Each row has a class, written as a number after it.
[ 326  288  230 -294  -38  224 -495  373  138  141  -23  150  187 -280
 -114  224  -71   48  119   20  303   -1   54  429  107  192 -153  272
   25 -208  228   32  360   18]
7
[-178   63 -199 -453 -179  -53  430  305  -47 -171   48 -295 -143   98
    1  356   14   -4   11 -272 -264  350 -150 -348   93  164  316  -64
  104   98  456  -44 -327 -294]
6
[-363 -181  -68   38  119  263 -109  141  -81  299  245 -586    7  161
 -525 -298 -199  150  -65  369 -386  192 -178  108 -156  242  -70  -94
  -60 -255  -50  260 -188 -168]
3
[-295  -67 -203 -366 -119   63  562  105 -116  -12  -35 -236   11  325
 -290 -131  141  -40  160 -344 -182  471 -295 -279  195  204  327 -246
   -1   65  516    0 -174 -345]
4
[-150 -282  -93  522   86  189  -59 -236 -128    0 -262 -561  -57  209
  -41  -11 -275   16  371  176  138 -118  270  198 -250 -127  -45   48
  369   38 -265    7 -212  195]
2
[-402 -234 -271  -88  145    2  437   40 -186   31  348 -193  363  258
 -264 -296  110  268  230 -212 -514  -41   96 -134 -126 -300  -35 -388
   92   93  270   53 -141  174]
4
[-142 -233 -218 -466 -183  119  503  239  -79   98  -28 -111  119  182
 -182  -93  258  -14   83  -79 -138  504 -137 -137  218   76  166 -149
  101  170  521 -270   18 -173]
6
[ -39 -198 -263  652  179  212  -78 -361 -259  140 -156 -497 -656  -58
   73   48 -256   42  422  311  186 -472  251   32 -100  -13   62   88
  487 -286 -559   48 -802  -32]
1
[-178 -413  -18  432   38  342 -176 -294 -135  -97  -83 -350   63  184
   69  -68 -287  -63  506  188 -110  113  217  252 -176 -257 -198   28
  228  -54 -225  -17  -22  295]
5
[-209 -181 -384 -237  -38   46  568  220 -100  -86  103 -109   83  194
 -208   -5  272 -218  243 -168 -291  263 -329 -348   30 -214  228 -194
  164   70  376 -143 -119 -166]
4
[-282   97 -148  281  131  387 -308 -161 -166  -70  242 -210 -115  260
 -289 -141 -378  -86  358  159 -217  333 -223  116  -41  159  -51   -1
  -40 -244 -132  349 -250 -205]
0
[-308 -124 -120  -33    3  360 -273 -259 -168  112  203  -27 -251  243
 -423 -140 -336   24  277  425 -221  326 -369   57   -3  229  110   69
  -78 -119  -58  352 -246 -311]
1
[-375 -154 -190  304  274  426 -256 -169 -189   16   56 -252 -182  270
 -341  -23 -396   25  319  243 -308  507 -304   38  -67   98   41   81
   45 -175 -201  353 -187 -309]
2
[  55 -193  -13  202  206  281  -98 -209 -158  102 -330 -412  -94  152
   89  120 -412  243  367  129  183 -267  296  214 -122 -182   44  -20
  384  -37 -229  -64 -194  334]
1
[ -85  -26 -186 -349   94  -21  343  103  -68  -87   92   -6  103  230
  -75  163   37  125  154 -370   12  202   -2 -120   59    4  130 -127
  193   31  306  -51   18  -80]
7
[-203 -496  119  446  146  301  -62 -294 -265  -80 -193 -434 -254  161
   -1 -284 -440   87  298  483 -101 -296  348  252 -193 -175 -195  -22
  320 -208 -444   14 -327  263]
6
[-103 -342  -92  371  -30  340  -62 -126 -140   89 -352 -457  -88  137
  -86  -48 -205  -31  356  270  189    0  188  155 -146  -57   28  125
  298  -12 -185  -33  -96  161]
5
[-245 -444 -287 -346  -15  103  527  119 -365  284   39 -216  -82  150
 -204 -291  276  350   45   63 -255  123   76 -218  121  -13  324 -331
  322   27  283 -158 -324  -35]
3
[-370 -180 -112  132    0  405 -201 -161 -129   78  235 -182   52  213
 -421 -214 -174  -68  379  182 -336  386 -275  188  -20   55  -74   17
  -58 -118   13  326  -45 -222]
1
[-178 -390 -136 -338  337   67  598  333 -252 -139 -179 -274  340  154
  134 -324   35   61  -57 -206 -202  583 -298 -241  -23 -340  117 -284
  249  270   98 -317  268   26]
6
[-190 -122 -100 -275   71    5  418  212 -143 -195   21 -145  172  159
 -238 -155   39   22   77 -155 -245  300  -92 -119   39  -53   78 -115
  202  111  301  -27   15 -147]
4
[-248 -166 -304 -149  -27   22  471   86 -145 -184    2  -54   54  213
 -280    0  171  -41   81  -83 -315  306 -159 -349   63   -2  169 -138
  116   81  298  -60 -150 -232]
4
[-416   -9  -23 -393 -117  255  226 -345 -272    4 -133   13  -82   98
  202   56  292  321 -109 -122 -488  451 -327 -273  129 -231  368 -226
  115  -90  270  141   32  -34]
3
[-552 -109  -90   38   13  385  -47 -283 -318  223   16 -289 -143  150
  -56 -159 -116  289  148  216 -461   86 -188  108 -140 -211  192 -207
    2  -25   -8  421 -193   36]
6
[-242  -75 -212 -244  -61    7  398  215 -128  -99   68 -213  149  125
    8  -85  121   39   63 -183 -303  347 -134 -234   -1  -55  165 -258
  -16  189  348  -41  -23  -65]
0
[-331  -36  -68  125   91  416 -291 -114 -156  -76  130  -61 -194  233
 -421 -126 -307 -106  332  334 -217  499 -370  138    8  222    2   43
  -89 -205  -70  251 -207 -378]
7
[-277 -406 -292 -179  -68   28  410   67 -210   46   -6 -176   75  170
 -192  -87  286  214  188 -170 -305  289  -34  -99   24  -33  254 -229
  248  219  319 -101 -104 -179]
1
[-221  -75 -308 -267 -124 -121  586  147  -49  124  198 -271  216  146
 -198   25  280  105  125 -426 -286 -125   45 -286   21  -94   44 -197
  189   43  449 -108 -167   32]
6
[-277 -327   -7  496  147  243   41 -223 -161   46 -119 -586 -109  220
 -176 -226 -254   69  353  200  -49 -213  297  143 -226 -178 -103  -21
  290 -131 -226    0 -318  217]
3
[ 136  338   58 -494 -276   82  -75   -6   -1  -85 -299  -90 -420  -35
  245  492 -291 -165 -156   33  394  374 -287  131   61  424  343  203
   80 -158   79  436  155 -269]
3
[-334 -293 -421 -178   94  116  727   82 -210   38  -96 -372   16  279
   33  -32  268  357  301 -411 -369   54  -80 -305   24 -369  362 -385
  425   51  287  -80 -135  -43]
1
[-310 -144  -74  107  -24  359 -245 -227  -95  132  143  -83   44  211
 -452 -158  -51   42  307  272 -182  218 -132  317  -10   69  -32   38
  -19  -70   55  383   20 -120]
7
[-360  278 -219  212  186   51 -179 -270 -235 -142  141 -423 -226  195
  122  129 -516   97   77 -180 -119  574 -169 -273  -60  403  158    8
 -206 -253 -254  737 -118   29]
5
[ 165   15   35  503  127  252 -291 -371  -26 -272 -424 -509 -118  206
  512   99 -630   54   65  117  359  -87  166   14 -194   15   19  128
  354 -135 -527  124 -189  155]
2
[-216 -272 -149 -488   98  -16  431  -20 -320  -69  -93  -93 -179  157
  101  226  -42  295   71 -236 -248  290  -15 -221   96    8  316 -192
  326   61  302   48  -78 -159]
2
[-166 -316 -198  415  -47  341  -66 -124  -63  149 -256 -526 -118  219
 -137  -93 -156   81  502  302  283 -184   41  158 -225  -57   17   53
  353  -26 -181 -194 -257   41]
6
[ 164  112  146  624 -195   30 -147 -452  103 -371 -708  141  423 -104
  422   86  584 -746 -127   68  487  136 -278  230  -40 -661   43  159
  -96  677 -287   69  899  310]
1
[-293 -562  -96  586 -361  188 -119 -302 -151   45   60 -410  196  276
 -152 -222 -231  -42  433  370 -485    0  424  187 -207 -180 -366  -23
   61  -44 -103   -6  -12  471]
7
[-158 -297  -43  569   38  319  -99 -281  -98  -46 -315 -550 -104  217
  104  -82 -387  -30  325  267   62    9  174  186 -246 -153  -60   34
  220    5 -294    9 -162  139]
3
[-375 -176 -374   17 -132   96  494   -1 -177 -218  -79  -16   63  261
 -158 -208  368  -72  211 -110 -262  308 -251 -363    3  -81  256 -231
  147  188  394 -130 -150 -335]
2
[-358  297  -73   63 -106  221 -165 -334  -18 -265  155  -16 -131  273
 -160  152 -393 -185  187   11 -280  453 -320  -25   17  262  -44   94
 -302 -163  103  603   -9 -313]
7
[-396 -147 -208  325   36  428 -393 -512 -311  -45   90   15 -234  231
 -128  -76 -284   21  349  398 -347  463 -283  104  -44   82   31   -6
    6 -208 -228  471 -139 -184]
2
[-195 -398  -64  473  130  147   41  -91 -192  295 -133 -777 -100   82
  -42 -266 -318  249  282  169  -51 -204  301  132 -234 -182 -106  -19
  377  -91 -406  -63 -345  276]
4
[-231 -158   44  612   84  249 -266 -300 -140  -80   -9 -456 -143  178
 -141 -220 -380 -159  285  411    8   95  126  160 -185  -53 -234  132
  111 -157 -484   49 -212  184]
1
[-311 -311 -219 -313  -37  -62  500   65 -195   31  165 -233  103  172
 -190 -120  233  129  122 -188 -368  311  -84 -183   51 -121  127 -190
  214  129  262  -18   -9  -21]
0
[ -64 -158 -138 -630  -47   35  426   45 -188  -28 -106  322   47  219
 -319   86  533  267  189 -586  -41  291 -190  -90  346  165  444 -247
  366    3  584 -204  -78 -423]
7
[-325 -261 -174 -313   20  -19  456   -5 -161  -50   87    0   79  296
 -233  -74  236   95  209 -284 -256  254 -134 -148   37  -63  193 -281
  164  123  388  -96  -73 -193]
2
[-294 -251 -360 -375  -86  -40  629  151 -277  136  180 -310   62  191
 -113 -164  159  178  234 -344 -411  217 -152 -365   60 -126  279 -339
  260   61  305 -112 -284  -17]
1
[  -8 -470 -114  803  245  526 -320  153 -267    4  -17 -340   63  -19
 -217 -546 -450  -20  614  333   24   -7  212  172  -94  -63 -457  146
  354 -233 -544 -363 -360 -121]
0
[-249  -94  -64   -9  131  554 -233 -142 -209   79   51 -144    0  222
 -439 -158 -287  -20  265  441 -222  427 -257  231   75   33   10   51
   33 -152  -14  392   18 -108]
3
[-265 -219  -88  447  137  173  -83 -220 -194  147  -19 -545 -151  174
 -140 -190 -284   52  316  301   44  -91  173  152 -279 -153  -79   22
  284  -74 -349   -9 -343  258]
7
[-267 -214 -138  460  -85  154 -162 -158 -207  -84   83 -370 -193  186
 -287 -253 -246  -44  534  281  -10 -163   29   36 -231   78  -12   -4
  183  -38 -216  -25 -545  -46]
0
[-219 -314 -244 -239  -37  137  452   46 -194   12  -72 -159  183  220
 -175 -125  135  147  231 -100 -245  272    6  -73   54 -133  136 -196
  265  121  364  -76   23   -3]
4
[-299 -148 -487  -37  -67   42  512  -31 -235  -31  137 -209   20  193
 -104 -132  208  -70  224 -194 -303  372 -178 -358   52  -57  139 -172
  235   49  261  -73 -190 -183]
1
[-366 -310 -320 -158  -46   66  564 -145 -229  -80  -82 -123   41  340
 -109  -82  338  124  150  -90 -285  235  -24 -184   16 -196  272 -295
  230  281  436  -95  -13  -71]
0
[-274  107  -96  146 -100  238 -248  -58  -28 -245  331  140  220  197
 -349  -46 -127 -259  392  135 -353  109 -258   99 -127  -63 -125  -96
 -250   59  214  183 -110 -183]
4
[-272 -491  -46  459   40  338  -85 -419 -210   55  -96 -349 -181  286
 -121 -374 -248  -10  459  403   11  -96  172  167 -203 -147  -38   -8
  265  -48 -255  -43 -328  165]
5
[-420 -389 -270 -245   -1  110  555  213 -350 -183  -97 -193   41  153
  -88 -397  189  -19   67   37 -380  765 -235 -236   52   35  259 -279
   88  306  390 -104   -1 -305]
5
[-141 -319 -158  448  179   72   23 -260 -242  218  -66 -583 -137  149
 -129  -64 -228  216  410  237   45 -540  438  150 -250 -222 -107  -71
  510 -102 -339  -49 -425  417]
2
[-265  -76   21   28 -115  347 -363 -133  -96   -3  156  -12  -87  149
 -316  -44 -255 -137  266  375 -144  384 -170  286  -80  147  -33  127
 -139  -37   36  310    2 -147]
0
[-133  -74  -21  727 -130  278   14 -244   69 -129 -406 -618 -109  305
  195  -62 -238 -122  202  203   39 -176  244  -28 -201 -211  -79   24
  117 -122 -225 -125  -69  268]
1
[-279   19  -98  162  170  318 -221 -147 -149 -112  145 -259 -124  151
 -285  -31 -405 -154  308  133 -155  414 -341  130  -51  142  -81  145
   65 -258 -168  453  -68 -299]
4
[-293  141 -155   88   69  228 -230 -166 -161  -99  377  121 -140  253
 -403  -38 -175  -56  364   94 -205  303 -327  -38   51   38   55   67
    6 -143 -102  289 -273 -250]
7
[-270   28 -142   20  -35  311  -90 -233  -59  -33 -111  -63 -316  312
 -210  150  -32  117  169  218   31  450 -221  111  109  234  230    6
   43  -65   78  211  -43 -397]
4
[-105 -383  -68  289  -21  211   73 -159 -175  152 -229 -539 -206  171
   -2 -130 -281   43  272  384  113 -173  250  142 -131 -124  -30   29
  337  -41 -280  -84 -240  291]
6
[-385 -266 -327 -177  -31  174  363  -91 -251  -90   98  -12   76  246
 -138 -196  264  150  308 -228 -282  411 -260 -273   65    7  277 -318
  128   85  382 -103 -290 -332]
4
